array([[4531, 2691, 3809, 3379, 3076, 7960, 3910, 9704, 6517, 6160, 3874],
       [3971, 7513, 5112, 3660, 4871, 4600, 5462, 7130, 6300, 9393, 5455],
       [6289, 8307, 3552, 3829, 3877, 2992, 3541, 4020, 8580, 4372, 3734],
       [8204, 2470, 4723, 3946, 4686, 6600, 4384, 3733, 6075, 4300, 4517],
       [4997, 4063, 7711, 4173, 7895, 4958, 7525, 3629, 2068, 6958, 7635],
       [5984, 4262, 3610, 8543, 3300, 7824, 3801, 3677, 6963, 3978, 3455],
       [5224, 3872, 7412, 4099, 7593, 4982, 7194, 3820, 2348, 6418, 7319],
       [7847, 3457, 5447, 2986, 5666, 4977, 5031, 3577, 5279, 4437, 5303]])
5447

array([[6, 5, 5, 6, 6, 5, 6, 6, 6, 5, 6, 6],
       [5, 5, 5, 6, 7, 5, 6, 6, 6, 4, 7, 5],
       [8, 6, 6, 8, 7, 4, 4, 7, 6, 5, 4, 7],
       [8, 6, 6, 8, 7, 4, 4, 7, 6, 5, 5, 7],
       [5, 5, 5, 6, 7, 4, 6, 6, 5, 4, 7, 5],
       [6, 6, 6, 6, 6, 6, 6, 6, 6, 6, 6, 6],
       [8, 6, 6, 7, 7, 5, 2, 7, 6, 5, 4, 9]])
6

array([[137, 130, 175, 151,  79,  94,  92, 111, 118,  79,  12,  85, 236,
         35,  80],
       [126, 141, 181, 146,  82,  91, 109, 124, 155,  84,  21,  97, 203,
         43, 123],
       [126, 136, 187, 160,  68,  77, 104, 149, 131,  90,  46, 110, 245,
         15,  96],
       [136, 132, 175, 150,  81,  95,  95, 109, 124,  78,  10,  85, 229,
         38,  88],
       [133, 134, 177, 151,  80,  93,  98, 115, 129,  80,  15,  89, 226,
         37,  93],
       [120, 145, 187, 151,  78,  83, 114, 143, 162,  90,  39, 109, 208,
         33, 132],
       [122, 144, 186, 151,  78,  83, 112, 141, 158,  90,  37, 108, 210,
         32, 128]])
186

array([[50, 72, 29, 50, 61, 72, 39, 40, 45, 40, 28, 41, 36],
       [50, 27, 59, 50, 60, 50, 77, 45, 59, 42, 64, 45, 53],
       [50, 36, 25, 50, 63, 43, 38, 43, 42, 68, 28, 43, 64],
       [50, 37, 30, 50, 22, 73, 41, 82, 65, 38, 35, 81, 34],
       [50, 23, 44, 50, 24, 32, 35, 75, 52, 69, 47, 74, 63]])
44

array([[301, 342, 440, 409, 699, 219, 402],
       [400, 549, 528, 159, 594, 630, 471],
       [452, 387, 823, 687, 600, 308, 425],
       [355, 526, 746, 288, 457, 584, 694],
       [698, 609, 526, 425, 345, 747, 283]])
526

array([[9250, 5551, 5054, 5741, 4956, 5790, 3927, 6193, 5311],
       [4287, 6530, 4953, 4685, 5461, 5229, 5154, 5710, 5168],
       [5638, 5271, 6068, 5173, 5466, 5421, 4257, 5334, 5317],
       [6580, 5244, 6102, 5271, 4745, 5797, 4542, 5031, 5529],
       [6010, 5830, 5351, 5652, 5590, 5293, 5491, 4913, 5703],
       [6743, 6367, 5627, 4008, 4635, 5797, 5008, 5432, 5250],
       [6567, 5631, 5303, 4028, 5279, 5040, 4715, 4891, 5844],
       [6079, 6337, 5015, 5875, 4438, 5909, 6184, 5445, 5270],
       [5827, 5113, 5467, 6987, 4673, 5297, 5567, 5509, 5210],
       [2449, 6006, 5327, 5283, 5190, 5571, 5319, 5275, 5715],
       [8076, 6057, 5406, 5757, 5703, 5482, 4881, 5757, 5757]])
5406
---
array([ 0.09,  0.06,  0.11, -0.19, -0.11, -0.08, -0.18]) -0.08

array([ -77.317,  175.579,  -88.488, -118.810, -188.945, -131.890,
        -46.860]) -88.488

array([  37.601,   62.027, -155.112,  184.415,  -50.084]) 37.601

array([-0.064, -0.118, -0.078, -0.006,  0.174]) -0.064

array([[ -6.728, -11.607,   2.815,   8.647,   0.669],
       [ -2.972,  -7.003,  -0.349,  -0.250,  -0.696],
       [-11.827,   0.628,   2.089,  21.763,  -1.280]]) -0.349

array([[ -58.748,   33.077,  -55.647,  158.559, -149.467,  -10.535,
          64.089],
       [ -18.297,   94.224,  105.158,  185.735, -101.836,   94.729,
         -98.441],
       [  51.681,  -26.158,  110.394,  204.184,   20.702,  -27.746,
        -174.867]]) 20.702

array([ 0.15,  0.00, -0.05, -0.16, -0.11]) -0.05
